Below are the code and all the weights of a small trained network. Each question names an input and a class and asks about switching units off, where a switched-off unit gives its printed mean instead of its output.

import numpy as np


def w(rows, s, z=0):
    codes = np.array(rows[::2]) - 128.0
    scale = np.full(codes.shape[1], s)
    scale[-1] = z or s
    return codes * scale


def f(y):
    return np.maximum(y, 0)


def log_softmax(a):
    a = a - a.max(-1, keepdims=True)
    return a - np.log(np.exp(a).sum(-1, keepdims=True))


def net(x, mask):
    res = np.array(x, float).reshape(1, 8) / 4 @ E
    y = f(res @ A[0][:, :-1].T + A[0][:, -1])
    res = res + np.where(mask, y, B[0][:, -1]) @ B[0][:, :-1]
    return log_softmax(res[-1] @ U[:, :-1].T + U[:, -1])


A, B = {}, {}
E = w([
[118,125,130,126,126,121,112],'x0',
[119,126,137,121,124,125,114],'x1',
[122,128,128,127,125,123,120],'x2',
[123,126,135,123,128,127,122],'x3',
[122,128,134,125,129,131,122],'x4',
[2,123,67,62,128,114,210],'x5',
[177,45,74,49,93,194,107],'x6',
[78,58,174,228,60,191,158],'x7',
],0.02)
A[0] = w([
[79,113,146,204,85,118,153,171],'neuron 1',
[108,50,85,164,22,218,114,81],'neuron 2',
[164,210,116,99,188,107,102,254],'neuron 3',
[182,8,48,26,93,229,84,141],'neuron 4',
[3,120,93,51,143,126,219,140],'neuron 5',
[28,68,74,124,73,178,195,29],'neuron 6',
],0.011,0.0084)
B[0] = w([
[89,153,184,151,93,205,102,198],'neuron 1',
[186,91,237,141,100,99,141,213],'neuron 2',
[158,214,119,74,157,62,117,211],'neuron 3',
[214,69,101,31,126,99,144,254],'neuron 4',
[51,144,64,93,146,76,189,245],'neuron 5',
[128,160,247,117,93,31,181,209],'neuron 6',
],0.013,0.031)
U = w([
[145,157,181,114,124,68,135,183],'0',
[180,123,70,72,132,159,78,148],'1',
[58,158,68,117,184,105,123,77],'2',
[112,87,34,69,138,104,154,34],'3',
[127,125,175,250,122,206,89,253],'4',
[174,51,173,155,106,177,102,73],'5',
[36,132,157,165,74,163,170,94],'6',
],0.017,0.0064)

Each question gives the input, the list of numbers given to net, and the class t.
The units are the neurons (one row each of A and B). Each row of codes is followed by its name. A weight is (code - 128) times the scale printed after its matrix; where a second scale follows, it is the last column's (A, B and U).
mask holds one flag per neuron, in row order. A switched-off neuron (its flag False) gives its mean, the last column of its row in B, instead of its output. The means were averaged over made-up inputs and are rounded, as every weight is.
A unit's drop is (log p(t) with every unit on - log p(t) with that unit switched off) / (log p(t) with every unit on - log p(t) with every unit switched off).
The circuit of an input: a set's keep is (log p(t) with only the set's units on - log p(t) with every unit switched off) / (log p(t) with every unit on - log p(t) with every unit switched off). Starting from all 6 units, units are removed one at a time, each time the one whose removal leaves the highest keep (on an exact tie, the one counted first), for as long as the keep stays at least 0.8.
circuit, biggest first: the units of the circuit, biggest drop first
most important unit: the unit with the biggest drop
k most important neurons: the k neurons with the biggest drops, biggest first
drop when u is switched off: that unit's drop, to one decimal
input [8,-4,7,-8,-3,3,-1,0], class 2: circuit, biggest first -> neuron 4; neuron 2
input [4,-6,-5,1,-7,0,-7,1], class 4: 3 most important neurons -> neuron 5; neuron 4; neuron 6
input [-2,1,-7,0,7,4,-1,8], class 6: most important unit -> neuron 1
input [1,-2,-8,8,-2,-1,0,7], class 4: circuit, biggest first -> neuron 4; neuron 5
input [-8,-1,-2,7,6,7,-5,0], class 2: 2 most important neurons -> neuron 5; neuron 2
input [-7,-8,0,3,5,1,0,7], class 6: 2 most important neurons -> neuron 4; neuron 1
input [0,-2,3,1,0,-4,-2,1], class 4: 3 most important neurons -> neuron 4; neuron 5; neuron 6
input [8,6,6,-8,0,1,-2,-3], class 2: circuit, biggest first -> neuron 2; neuron 4
input [8,-7,5,-8,0,2,-3,-6], class 2: 3 most important neurons -> neuron 4; neuron 2; neuron 6
input [3,7,8,-4,0,5,-1,-1], class 2: circuit, biggest first -> neuron 4; neuron 5
input [0,-6,-2,5,-5,2,-2,-4], class 2: 3 most important neurons -> neuron 4; neuron 2; neuron 6
input [6,0,3,-4,4,2,0,3], class 6: 2 most important neurons -> neuron 4; neuron 3
input [-6,6,0,5,6,0,2,-4], class 1: 2 most important neurons -> neuron 5; neuron 6
input [-2,1,-3,8,-6,-4,2,0], class 1: circuit, biggest first -> neuron 6
input [0,5,-2,3,-4,-1,5,5], class 5: drop when neuron 5 is switched off -> 0.1
input [-8,2,-8,-7,7,3,-3,-8], class 2: drop when neuron 4 is switched off -> 0.2
input [2,1,6,4,-5,-4,7,2], class 5: drop when neuron 5 is switched off -> 0.1
